Below is a small trained network, with its code and all its weights. Each question gives an input and a class and asks what happens when units are switched off, that is, made to give their printed mean instead of their output.

import numpy as np


def w(rows, s, z=0):
    codes = np.array(rows[::2]) - 128.0
    scale = np.full(codes.shape[1], s)
    scale[-1] = z or s
    return codes * scale


def f(y):
    return y / 2 * (1 + np.tanh(0.7978845608 * (y + 0.044715 * y**3)))


def log_softmax(a):
    a = a - a.max(-1, keepdims=True)
    return a - np.log(np.exp(a).sum(-1, keepdims=True))


def net(x, mask):
    res = np.array(x, float).reshape(1, 8) / 4 @ E
    y = f(res @ A[0][:, :-1].T + A[0][:, -1])
    res = res + np.where(mask, y, B[0][:, -1]) @ B[0][:, :-1]
    return log_softmax(res[-1] @ U[:, :-1].T + U[:, -1])


A, B = {}, {}
E = w([
[101,129,144,110,90,129,114,108],'x0',
[216,89,56,88,155,68,135,20],'x1',
[121,229,95,106,201,251,69,86],'x2',
[111,112,121,125,117,130,113,117],'x3',
[133,117,114,149,146,125,118,128],'x4',
[127,129,130,118,131,129,137,132],'x5',
[169,74,250,79,152,95,12,154],'x6',
[144,120,122,128,140,138,141,143],'x7',
],0.014)
A[0] = w([
[108,93,90,163,63,68,189,159,232],'n0',
[177,90,127,93,131,54,146,75,159],'n1',
[152,72,174,153,101,75,103,166,182],'n2',
[104,145,71,133,107,147,179,109,231],'n3',
[105,124,114,155,118,167,117,145,253],'n4',
[141,122,160,69,172,130,48,156,117],'n5',
[231,124,93,80,115,99,137,8,181],'n6',
[149,105,132,79,139,179,77,122,78],'n7',
],0.013,0.0064)
B[0] = w([
[237,107,236,241,67,100,160,129,231],'n0',
[187,85,69,104,131,16,81,149,219],'n1',
[53,85,133,40,179,91,193,213,231],'n2',
[118,176,98,184,163,175,109,11,208],'n3',
[113,204,150,140,103,193,209,160,183],'n4',
[143,134,199,242,103,35,102,180,211],'n5',
[130,14,47,142,187,97,115,25,253],'n6',
[182,145,125,146,105,110,117,85,172],'n7',
],0.011,0.021)
U = w([
[166,168,198,234,61,122,145,161,255],'0',
[208,100,160,198,126,82,93,58,78],'1',
[83,226,94,166,121,211,137,127,129],'2',
[109,124,71,135,186,159,135,38,43],'3',
[68,87,192,69,147,107,165,194,175],'4',
[156,78,92,8,134,64,90,163,35],'5',
],0.012,0.0027)

Each question gives the input, the list of numbers given to net, and the class t.
The units are the neurons (one row each of A and B). Each row of codes is followed by its name. A weight is (code - 128) times the scale printed after its matrix; where a second scale follows, it is the last column's (A, B and U).
mask holds one flag per neuron, in row order. A switched-off neuron (its flag False) gives its mean, the last column of its row in B, instead of its output. The means were averaged over made-up inputs and are rounded, as every weight is.
A unit's drop is (log p(t) with every unit on - log p(t) with that unit switched off) / (log p(t) with every unit on - log p(t) with every unit switched off).
The circuit of an input: a set's keep is (log p(t) with only the set's units on - log p(t) with every unit switched off) / (log p(t) with every unit on - log p(t) with every unit switched off). Starting from all 8 units, units are removed one at a time, each time the one whose removal leaves the highest keep (on an exact tie, the one counted first), for as long as the keep stays at least 0.8.
units of the circuit, in order: the units of the circuit, biggest drop first
most important unit: the unit with the biggest drop
k most important neurons: the k neurons with the biggest drops, biggest first
drop when u is switched off: that unit's drop, to one decimal
input [0,7,-6,0,1,-8,3,-8], class 5: units of the circuit, in order : n2
input [-5,1,-6,6,3,-2,6,-5], class 5: units of the circuit, in order : n1; n2
input [-4,1,0,-7,6,6,3,-5], class 5: 2 most important neurons : n0; n3
input [0,0,4,-1,-2,4,5,-3], class 0: 3 most important neurons : n6; n5; n1
input [-2,-5,-1,6,-8,-5,1,2], class 4: units of the circuit, in order : n0; n3
input [4,-4,3,-7,-3,1,0,3], class 2: units of the circuit, in order : n0; n1
input [4,8,1,3,8,-8,-3,-5], class 3: 3 most important neurons : n6; n5; n0
input [8,-7,0,-2,-5,-6,1,-6], class 4: 4 most important neurons : n0; n3; n5; n7
input [1,0,-3,-3,1,-2,4,-5], class 4: 2 most important neurons : n6; n2
input [5,-7,0,-3,7,-5,3,-5], class 4: 2 most important neurons : n0; n2
input [-3,-3,-4,-2,-6,1,1,2], class 4: 3 most important neurons : n2; n5; n3
input [6,-2,-3,8,5,5,0,-5], class 0: 2 most important neurons : n0; n6
input [-5,-1,7,-1,-3,-1,8,-4], class 0: 2 most important neurons : n6; n5
input [-8,6,-6,-4,5,8,3,-8], class 5: most important unit : n2
input [-7,4,-2,-4,0,0,1,-8], class 5: drop when n5 is switched off : 0.1
input [0,-6,2,-1,6,2,2,8], class 0: drop when n2 is switched off : 0.3
input [7,-5,-5,-6,-3,2,8,-5], class 4: drop when n2 is switched off : 1.2
